In the rows, zero is written as 128.
Each row has a class, written as a number after it; each block has new classes, again numbered from 0 up.
[134 108 106 130 127 140 127 130 115 143 123 144 134 111 180  98 127 120
  94 153 156  98 145 178 121 151 128 100 135  72 155 137 126 119 126]
5
[140 147 116 111 109 109 130 129 124 167 118 157 142 161 112 125 131 132
 129 130 148 136 120  76 116 141 136 132 142  93 117 118 123 153  99]
4
[125  99 122 115 178  68 120 158 103 157 131 123 169 144 120 136 146 123
 134 106 158 133 111  84 107 147 127  89 169  83 116  86 118 102 127]
2
[124 155 190 148 107 108 135 124 112  82 170 129  67 153 129 119  92 106
 170 169 104 150 144 114 120 150 144 122 145 104 118 124 134  92 125]
4
[139 125 120 129 134 114 116 122 114 137 136 131 142 127 152 119 104 119
 116 137 153 126 133 127 127 140 119 106 153  88 138 142 144 123 127]
5
[153 172 123 103  70 101 124 132  75 140 118 149  75 152  96 118 160 129
 126 118 155 101  86 125 125 108 123 145 142  96 143 133 131 165 121]
2
[117 134  89 120  56 147 165 119 140 153  87 176 140 113 172  86 114 110
  99 156 111 139 139 143 117 108 145  99 134  39 105 113 122 160 156]
4
[136 144 151 124 122  92 139 142 112 130 121 133 125 122 130 110 124 122
 108 148 122 137 121 137 119 123 131 116 130  80 122 134 115 145 127]
4
[114 158 115  74 144  66 149 201 159 126 110 134 142 162 180 124 178 117
 106 160 141 106 131 104  92 146 178 149 163  53 149 124 138  25 123]
1
[111 156 136 137 101 151 143 117 122 143 119 130 140  88 153  90 123 100
  83 157 150 129 130 155 111 112 133  99 125  90 145 115 149  98 163]
6
[133 181  82 122 141 157 130 143 102 175 127 144 154 130 148 112 169 119
  92 112 172 110 132 123 106 137 133  95 138 102 132  92 147 144 123]
3
[137 151 124 156 139 163 105 146 137 118 133 110 109  87 142 102 164 128
 140 142 109 102 125 155 144 102 128 125  87 156 107  89 127 186 123]
0
[151 131 129 118 104 112 144 139 130 116 124 117 160 139 156 134 104 128
 128 130 125 122 141 110 123 130 127 141 157 104 136 127 125 114 115]
5
[130 171 124 141 152 147 139 135 125 152 129 148 171 111 208 125 142 118
 106 131 160 129 123  99 152 159 135  83 131 100 138 103 165 119 125]
6
[115 139 109 132 135 132 130 136 135 122 152 121 150 127 166 127 127 110
 119 137 140 125 136 103 148 129 136 132 145 128 119 106 160 108 135]
0
[128 106 142 132 111 136 136 113 111 110 144 141  86 127 135 114 115 140
 135 126 142 119 126 160 145 124 117 160 115 112 131 149 130 125 133]
2
[136 152  97  93 111 165  56 119  96 113 128 114 139 119  70  89 133 124
 135 122  92 123 136 162 156  27 115 209 113 181 123 155 149 163  89]
6
[126 135 130 109 127  99 151 135 121 141 102 143 109 130 120 107 152 136
  80 165 142 116 120 159 101 136 134 121 123  95 139 127 112 106 138]
8
[136 155 156 129 104 103 129 153  90 148 136  89  51 168   4 120 207 161
 143 115 173 103  66 122 139 106 127 123  97 131 128  89 158 186 142]
2
[124 136 134 125 132 126 128 115 129 145 114 146 180 130 185 145 121 122
 116 142 123 130 139 108 150 145 152  86 132 128 131 115 156 126 127]
8
[127 124 134 125 125 121 100  93 118 142 140 141 113 119 134 127 107  95
  90 153 134 125 146 172 125 131 117 110 155  96 120 146 132 112 136]
7
[133 116 104 125 163 119 100 136 148 132 133 141 128 160  88 114 111 124
 123 155 111 162 163  86 132 147 143 143 164 150 121 179 132 120  88]
8
[177 103 168 143  90 140 117 128 127 126 128 131 110 134 160 131 117 134
 132 122 129  99 129 171 106 127 122 116  97 119 128 121 139 159 125]
1
[135 150 121 144 133 103 127 116 127 149 124 141 168 111 174 129 126 102
 107 125 163 141 121 101 155 136 142 103 159  97 128 127 153 121 140]
2
[141 134 143 105 100 136 128 145  87 137 128 124 129 137 126 126 107 146
  91 109 131 111 160 164  87  80 115 159 126 119 137 157 114 135 120]
3
[152 128 131  91 132 105 108 126 145 137 132 118 178 161 119 140 122 131
 121 109 151 145 141 112 128 124 128 152 164 129 117 140 144 121 109]
3
[155 134 111 140 135 159 148 142 139  81 165 132 133 121 210 122 158 128
 141 118 140  88 117 124 157 157 125 154 105 134 134  83 158 124 116]
0
[145  97 116 124 113 156 136 112 164 119 126 136 177 124 146  85 104 115
  96 146 127 138 167 159 123 133 134 127 135 101 113 133 149 103 128]
3
[145 126  58 157 150 143 101  98 128 143 117 157 158 112 183  94 136 121
  92 129 174 129 142 128 141 120 137 124 101  99 125 150 180 138 122]
5
[126 123  92 156 140 180 142 135 147 160 127 143 190 115 180 100 124 119
  74 140 154 128 165 109 133 146 147 110 124 108 139 132 158 104 115]
6
[144 169 121  99 112 112 135 177 144 148 125 117 128 151 132 135 175 144
 108 101 173 114 128 104  91 104 146 147 149  95 144 127 135 129 140]
3
[140 138 135 105 154 105 128 160 126 100 148 105 120 136 101  99 142 131
 117 125 122 127 119 140 102 121 120 139 141  98 131 137 116 113 128]
3
[140 116  96 128 108 155 134  99 145 125 110 160 148 118 195 103 129 108
 100 139 147 135 148 147 126 139 141 140 131 112 140 145 135 106 118]
6
[117  99 127 154 175 136 113 105 149  97 128 135  95  98 121 103 133 127
 120 143  99 126 151 143 105 128 134 163  91 141 127 152  80  97 108]
7
[150 145 123 133  99 148 108 113 112 142 117 155 130 120 138  99 113 109
 101 166 108 116 146 156 126 122 133 100 136 116 128 131 135 149 116]
8
[121 128 170 120 155  76 124 182 124 105 133  77 114 135  75 168 119 138
 133 108  95 154 172 106  81  66 113 178 142 149  92 128 114  96 136]
7
[138 147 121 104  91 101 113 128  96 158 130 113 126 152  86 117 135 111
  87 154 127 102  97 128 120 117 126 110 144 110 125 131 128 165 112]
0
[157 110 123 137 156 118 115 158 154 139 120 107 154 111 104 106 116 153
 100 131 139 126 141 122 146 119 119 155 145 124 147 171  99 156 101]
5
[121 130 121 136 128 147 127 118 132 121 139 141 102 106 165 105 131 125
 128 150 139 110 129 151 117 128 118 142 102 118 111 100 127 119 134]
0
[124 149 116 124 144 115  97 165 112 107 133 145 122 148 124 119 142 116
 159 124 107 130 137  46 122 120 166 124 167 146 167 133 131 107 108]
8
[133  96 133 102  90  91 165 135 121 110  49 140 196 108 129 131  74 130
 129 106 108 183 173  91 113  87 116 170 159 152 129 143 107 118 126]
5
[140 202 127  94 120 118 100 144 117 150 129 118 112 157  74 126 148 135
 135 122 125 131 113  98 124 105 130 143 157 134 122 142 119 174  99]
3
[138 139 142 167 126 111  72  93 107 116 127 125 174 105 185 119 137  66
  91 155  83  96 134 119 114 113 184  48 109 104 147 129 152 112 117]
7
[139 106 135 148 145 126 116 141 109  98 154 105  98 135 124 110 105 141
 126 144 111 110 152 147 105 123 125 151 115 118 141 166 107 114 100]
5
[115 137 105 132 114 132 132 118 116 134 108 165 115 129 151 127 148 121
 109 120 138 123 132 106 137 116 142 116 137 102 132 106 135 120 146]
7
[123 107 126 139 157 174 133 135 149  97 163 117  96 119 111 109 172 148
 114 130 136  81 135 166 153 143 128 175  81 143 153 121 137 106 117]
7
[147 106 105 143 141 140 117 120 119 106 149 119 111 109 122  86 146 128
  98 136 144  98 116 172 136 114 111 163 102 141 129 114 119 136 120]
0
[110 147 119 135 152  88 105 140 133 186 113 111 142 146  89 137 144 116
  71 157 130 133 154 102  94 104 152  99 152  93  93 118 117 106 126]
7
[122 134 136 110 135  75 146 162 115 142 128 103 140 148  98 110 159 134
  79 154 139 103  82 104 137 132 137 101 134  89 137 111 128 129 131]
0
[126 145 172 134 146 103 152 191 108 108 123 118  78 117 108  79 156 132
  86 170 120  87 121 155  85 136 147 132  92  95 179 148 112  80 120]
1
[131 150 152 111 121  94 130 155 115 139 130  91 125 175  63 127 156 133
 118 137 131 136 102  86 123 125 143 115 143 127 136 127 139 129 111]
6
[112 103 168 109 111 101 121 111 123 147  99 153 167 118 133 133  85 103
 104 151 109 139 152 118 123 132 128  87 161  93 126 126 124  95 136]
7
[133 160 166 119 135 114 136 139 102 141 134 114 107 152  70 111 141 147
 112 134 140 125 105 124 125 138 122 101 127 118 133 122 125 149 122]
3
[123 191 123 113 115  96 118 130 134 117 142 129 125 140 176 125 139  85
 128 173 121 129 113  99 144 142 152 104 164  96 108 111 165 107 129]
0
[135 154 163 130 104 111 147  89 129 116 150 160 154 135 181 142 113 117
 174 111 176 135  93  55 134 162 133 122 131  97 138  61 162  94 144]
4
[129 173 126 157 122 174 105  75  91 145 139 170  66 103 149  91 127 113
 122 171 128 105 110 176 123 148 120  70  88 112 127 113 142 165 133]
8
[145 128 136 141 145 138 138 149 149 155 141 100 134 118 112 134 165 147
  76 124 138  78 118 143 119 134 124 126 104 106 138 111 104 146 121]
7
[116 169 125 154 133 159 152 168 119 135 112 119 115 121 138 116 173 143
 138 125 136 135 145 108 112 101 139 119 103 134 107  60 139 127 140]
6
[149 114 103 145 110 182 166 141 148 127 116 131 115 110 104  88 113 149
  89 127 136 149 162 158 132 107  97 185 130 139 117 142 104 147 123]
6
[133 122 139 123 103 149 112 135 125 127 118 156 122 119 124 111 126 108
 124 142 106 112 149 127 127 131 130 104 140 106 136 119 138 130 123]
7
[155 135 112 109 117 155  62 117 141 163 112 171 123 135  99 119 148 130
 144 128 123 103 132 105 141 125 125 138 132 133 122 127 124 179  80]
7
[147 162  79 149 161 165 153 153 187 114 130 163 143  85 243  63 165 113
  62 178 165 109 158 164 137 163 149 157 133  60 144 134 128  53 117]
6
[120 115 171 159 134 151 109 141  91 150 119  98 152 135  69 128 107 126
 149 112  95 156 170  91  90 109 140  56 114 177 110 105 135 175 119]
3
[144 179 152 126 102 143 158  84 103 104 173 115 102 149 130 137 126 131
 140 105 157 117  87 135 127 148 107 131 119 128 131  90 151 130 144]
3

Next block: new classes, numbered from 0 again.
[140 127 133  43 187 109 108 154 120 252  63 108 139  92  87 119  91  68
 131 149 149 103  23 149 136 101 115  85 109  78 113  74 175 146 148]
2
[123 176 165 133 138  69 172 126  99 134 114 103 140 122 169 147 184  81
 100 123 115 104  91 124 107 186 121  82 187 138 107 149 115 144 152]
7
[ 89 184 156  94 116  56 167 103  98 154 100 133 132 124 173 131 192  77
  87 116 154 127  92 108 128 179  68  83 164 150 114 163 121 153 158]
5
[ 80 184 102  96 196 167 102 133 107 165 165 147 161 140  73  90 139 157
 101 134 112 109  49 129 122 101 108 100 195  88 109  96 170 110  74]
2
[166 134 132  56 183  81 105 151 105 206  79  96 152 100  99 124  75  85
 142 115 126 142  13 151 146 100 108  89  91 117 115  99 166 145 155]
1
[ 86 162 112  93 192 158 116 131 101 132 152 133 134 151  96 104 155 165
 111 122 100 102  78 142 146  91  94 117 180  95 113 118 158 125  70]
0
[107 154 125  93 125  67 159 135 103 121  95 106 157 106 178 124 170  91
  88 132 106 133 114 138 122 132 103  64 158 120  85 160 127 137 157]
10
[145 109 126  54 183 111 102 174 124 203  52 113 151  85 101 130 119  73
 116 131 122 132  32 151 139 114 142  88  94  96 129  87 169 166 151]
10
[138 153 114 116 150 178 126 123 148 194 116 123  80 133 114 124 163 112
 119 105 131 127  43 104  91 200  54  60 142 138 146 102 157 123 152]
3
[ 96 144 106  99 173 140 129 161 106 127 130 124 122 130 103 110 150 144
 113 105  89  86  86 143 147  95  84  63 208  82 107 127 138 143  55]
10
[111 168 139 110 139  64 168 110 111 146  98 106 151 117 197 127 173  99
  92 134 108 126 102 128  99 141 101  85 134 161  91 162 121 133 161]
11
[147 128 127 110 145 198 112 108 123 139 113 114  99 143  89 124 155 103
 129 113 128 151  66 122 121 203  78  69 144 160 151  88 133 133 167]
0
[144 152 130 107 148 180 132 101 146 194 104 136 102 148 115 118 168 128
  96 130 115 137  46  95 111 208  58  67 159 126 143  90 157 112 149]
6
[156 117 128  67 208  95 100 152 127 220  59 107 145 103 109 133 110  77
 119 125 101 124  14 150 124 122 139  99  84 132 132  83 173 162 161]
11
[160 132 132  63 178  80  98 151 106 216  78 106 149  95 101 124  82  86
 143 126 134 143   4 152 142 105 110  90  92 114 116  97 174 138 158]
1
[163 112 142  66 180 105  95 179 118 202  67 109 153 103 104 143 122  74
 120 138 133 140  30 153 145 130 146 117  88 119 130  81 176 154 154]
4
[140 129 126 108 143 195 114 110 121 141 116 116  95 144  92 123 163 106
 126 117 126 143  73 121 123 206  75  72 134 160 151  97 130 134 166]
0
[158 118 131  58 183 101  99 148 117 217  56 102 147 110 106 131 122  97
 122 146 108 125  17 155 137 122 129 106  98 126 121  72 169 157 152]
6
[100 154 126  88 116  74 164 129 112 122  90 114 157 108 191 125 184  85
  85 143 123 139 112 133 118 132  95  63 155 135  88 156 126 139 157]
10
[108 162 162 112 136  63 164 131  87 131 102 100 137 125 163 149 204  80
  93 108 126 116 110 134 123 173 123 104 169 147 104 148 120 149 150]
0
[ 99 130 134 116 158 126 128 148  73 126 133 107 110 142  94 119 151 142
 133 103  93  82 103 151 151 103  87  91 208 105  94 131 126 140  60]
0
[138 125 143  41 171  98 109 157 118 244  63 102 128  94  88 119  90  65
 148 137 136  99  26 140 153 107 101  82  91 101 115  81 176 148 152]
1
[135 159 123 109 140 183 124 118 132 188 103 139  98 128 112 124 153 116
  93 129 120 133  47  96 123 207  41  70 150 118 138  97 165 143 126]
8
[115 175 149 135 149  61 168 122 100 147 102 112 150 112 175 142 202  88
  88  98 110 110  88 122 101 189 136  89 161 162 116 149 118 148 147]
11
[ 86 181 109  94 180 137 123 144 120 114 135 113 107 140 117 126 156 150
 143 101 123  95  52 134 119  82  51  73 167 140 118 122 154 122  83]
3
[ 89 160  94  78 197 174 115 147 126 124 142 145 147 137  92  99 143 168
  99 124  85 110  72 132 140  89  95  84 183  68 115 116 165 119  76]
10
[115 164 148 108 115  67 153 137  95 118 103 108 158 120 178 133 171  89
  93 136 129 144 107 128 130 151  92  90 151 152  93 155 136 125 157]
4
[ 86 136 134 115 162 121 132 149  83 135 137 105 110 145 100 119 153 139
 131 103  95  78 102 146 147  86  82  92 211 103  92 136 133 140  59]
0
[155 137 128  72 179  85  97 155  98 199  67 108 152  94 131 130  90  81
 133 158 126 141  13 162 152 102  98  93  84 109 112  95 181 172 141]
8
[126 137 113  97 148 198 138 130 157 170 113 141  99 138 113 119 177 114
  86 121 115 134  75  97 109 191  66  54 157 108 146 106 143 129 130]
10
[123 174 161 117 123  59 165 147  92 123 107 114 153 119 163 150 195  79
  83  96 138 127  99 122 131 194 122 103 171 146 114 149 122 143 143]
4
[144 144 109  97 144 201 115 111 133 164 120 128 117 130  81 119 166 110
 117 120 147 139  51 115 105 210  90  56 144 155 153  81 122 125 166]
2
[ 99 159 105  87 205 160 112 149 125 145 146 143 142 140  99 108 165 172
 108 129  84  91  54 121 124  90 102  99 185  98 106 120 151 133  70]
12
[143 128 126  48 185  98 109 159 133 236  52  98 115  91 111 133 101  57
 156 123 149  94  10 153 133 100 101  81  96 107 128  71 187 159 156]
3
[133 117 141  36 182 124 115 173 136 210  47 107 126  96  99 118 109  54
 126 144 131 104  47 147 154 102 104  63 112  74 118  78 175 161 145]
10
[ 98 169 117 105 195 161 120 127 121 135 155 140 134 150 108 112 146 162
 116 143 104  97  49 136 127  97  89  97 195  94 105 112 160 120  82]
7
[ 87 180 144  96 101  63 163 118 101 146  94 135 140 112 197 142 178  81
  85 153 149 125  96 116 133 179  83  89 168 147 115 144 131 160 138]
8
[ 91 174 133  78  96  61 167 110 109 163  98 136 152 113 170 126 178  71
  78 138 161 128  94 113 108 168  95  80 177 154 119 145 109 132 158]
2
[177 123 144  78 179  84 107 145 118 201  74 103 133 106 115 129  89  86
 133 147 125 133  25 157 135 105 119  84  98 100 113 105 161 145 165]
7
[146 131 134  28 188 111 110 154 121 213  50 106 128 112 124 121 109  64
 129 148 121 114  31 146 142 104  87  86  96 100 123  94 172 161 149]
9
[ 97 155 154 101 131  63 161 127  78 120  92  93 147 122 179 136 173  95
 100 141 106 124 120 143 125 140  96  98 163 141  80 162 125 131 161]
0
[174 124 130  53 190  79  97 159 125 202  71 110 144 105 104 117 109  74
 127 129 119 128  16 143 138  99 120  78  91 115 118 103 156 168 155]
12
[ 99 174 109  92 189 157 114 119 114 147 143 145 152 152 104  98 145 180
 111 142  89 107  50 134 138 101  91 104 196  92 112  99 166 106  74]
6
[106 185 166 112 136  62 164 122  87 139 104 116 141 125 151 143 197  87
  92 108 121 112 104 120 124 187 106  88 183 135 104 147 119 147 139]
5
[140 152 135 118 167 192 134 110 145 179 115 141  99 142 103 113 169 125
  99 119 105 122  60  95 102 206  72  67 137 128 146 102 141 115 137]
11
[ 84 178 117  97 201 154 117 126 105 147 149 145 128 151  92 105 159 175
 112 119  95  95  62 125 142  97  61  97 177  84 106 129 161 122  69]
5
[145 124 132  36 189 109 105 159 118 220  57 107 130 112 120 121 110  61
 133 145 121 112  26 149 141 106  97  87 104 101 122  94 172 167 149]
9
[132 162 123  95 147 193 127 110 138 174 105 140 101 142 125 113 173 116
  93 134 116 142  65  94 102 202  55  68 150 125 141 113 151 116 146]
9
[147 137 104 105 140 194 110 119 138 153 108 119  90 126  97 129 162 112
 142 105 135 129  44 121 103 210  75  56 130 171 162  84 135 132 170]
3
[142 144 123 107 154 200 112 100 125 149 112 137  98 142  97 121 174 130
 120 114 138 149  47 114 126 209  48  58 134 157 148 103 132 138 166]
5
[ 94 183 116  97 202 143 128 129 121 108 128 112 120 146 114 115 137 147
 122  95  94 100  60 129 125  97  58  68 173 147 118 125 146 128  96]
11
[152 122 126  71 179  86  94 169 114 224  51  93 130  83  98 142 111  70
 144 110 123 111   4 156 118 119 128  97  93 123 125  82 181 158 162]
3
[ 91 170  91  96 197 150 110 140 119 142 151 128 127 138  99 112 155 171
 124  96 105  92  45 139 121  92  88  98 177 107 107 115 172 123  87]
3
[ 96 159 130  95 120  82 167 133 104 122  90 110 158 102 190 125 182  91
  87 142 116 132 115 133 116 138  96  68 155 131  88 160 122 139 155]
10
[148 108 146  43 190 106 110 169 127 234  54 113 126  99  92 125 117  55
 143 140 123  83  16 131 142 109 106  80 102  94 116  85 162 177 145]
12
[111 171 166 115 100  67 170 114 113 148  98 121 130 122 177 131 177  64
  89 136 142 120  90 111 110 189  93  73 183 157 120 157 109 145 170]
7
[ 85 173 143  93 102  67 163 121 100 168 103 128 147 113 158 125 186  68
  81 133 152 120  87 110 104 181  93  79 176 154 116 149 111 136 159]
2
[148 140 135 120 141 190 126 138 145 177 116 136 108 145 109 129 173 107
  91 124 130 150  64  95 115 215  74  80 150 136 153  97 156 118 138]
4
[133 133 136  54 182  96 109 160 117 239  54  96 109  85 102 123  93  63
 160 119 152  87  18 150 142  96  89  81  84  97 114  83 187 163 149]
3
[152 129 141  95 139 202 114 131 139 138 122 134 121 152  88 122 149 106
 109 118 127 164  61 104 122 211  72  82 154 135 128  97 147 110 184]
4
[121 168 153 102 134  57 164 139 114 143 105 120 146 118 166 149 214  80
  85 116 119 107  92 110 100 180 135  91 175 148 105 146 106 156 139]
12
[156 124 132  62 191  92  96 152 116 219  57 101 151 107 110 133 121 101
 117 144 107 127  18 159 137 124 140 109 102 119 117  76 176 154 160]
6
[173 123 133  60 185  80 100 140 111 195  58 105 146 114 121 127 101 103
 133 144 120 145   7 163 146 104  99  87  95 118 112  92 168 139 168]
6
[107 152 153 107 127  65 159 121  81 125  99  93 141 121 174 136 179  99
 101 128 117 129 122 142 126 142 100  98 153 141  78 163 123 135 163]
0
[ 95 154 112  96 193 166 111 134 108 135 153 128 131 156  87 109 149 167
 114 121  87 107  76 140 133  91  97 119 183  93 110 113 159 117  69]
0
[ 95 174 137 100 105  62 163 122 113 152  98 116 124 109 187 136 189  79
 105 115 164 120  93 125 108 167  95  80 154 172 118 147 122 149 158]
3
[145 142 139 100 165 204 127 102 153 156 118 137 112 152 100 115 154 114
 110 118 109 145  54 100  96 207  74  69 141 143 129  95 139 114 178]
11
[159 125 145  83 194 105 103 153 118 203  73  93 144 102 104 138 110  76
 128 145 111 117  23 154 127 127 145  94 109 116 116  84 172 161 169]
7
[150 130 141  68 198  89  95 155 110 225  64 105 137 106  93 135 129  81
 122 128 114 122  18 150 138 121 119  98  95 106 117  91 178 162 156]
5
[171 122 145  91 182  90 104 146 109 197  83 105 133 110 113 126  98  80
 140 143 131 133   9 157 137 110 108  80 100 112 113 105 160 156 162]
7
[112 160 117 115 113  56 159 119  93 149  97  99 137  96 192 142 176 106
 121 126 121 113  89 141  92 141  96  87 139 146  86 156 131 126 158]
3
[ 86 180 102  77 183 163 128 147 129  90 123 122 131 135 108 112 148 143
 111 103 104 113  69 126 133  86  55  58 179 119 129 124 147 128  83]
10
[ 96 183 152 103 129  59 169 112 114 145  97 121 132 121 184 129 173  80
  86 117 136 125  97 113 107 175  95  84 145 175 123 158 114 147 159]
11
[138 134 135  48 189 109 105 158 116 249  67 100 132  93  79 113  87  63
 138 142 145  98  22 150 137 100 106  78 108  81 111  76 174 149 151]
2
[120 176 157 119 156  70 168 128 112 142 100 109 144 122 170 138 201  89
  82 101 116 111  96 126 108 181 129  83 166 159 109 142 117 148 147]
11
[106 188 154 120 131  71 161 136  87 138 103 116 145 109 174 154 195  93
  86 125 127 112  89 128 127 196 112  99 174 137 103 138 130 167 125]
8
[139 130 144  57 206 108 118 149 123 220  55 104 125  99 110 120  98  78
 140 135 122  90  33 147 145 101 103  82  86 100 116  88 171 157 150]
11
[145 143 116 113 139 188 120 113 137 181 119 135  97 149 117 115 179 115
  97 120 102 146  60  92  92 214  65  64 147 136 151 122 142 123 152]
9
[105 174 147  80 116  69 159 122 109 134  88 126 139 129 194 133 189  72
  81 129 137 143  98 113 114 183  94  81 169 166 132 163 115 149 170]
9
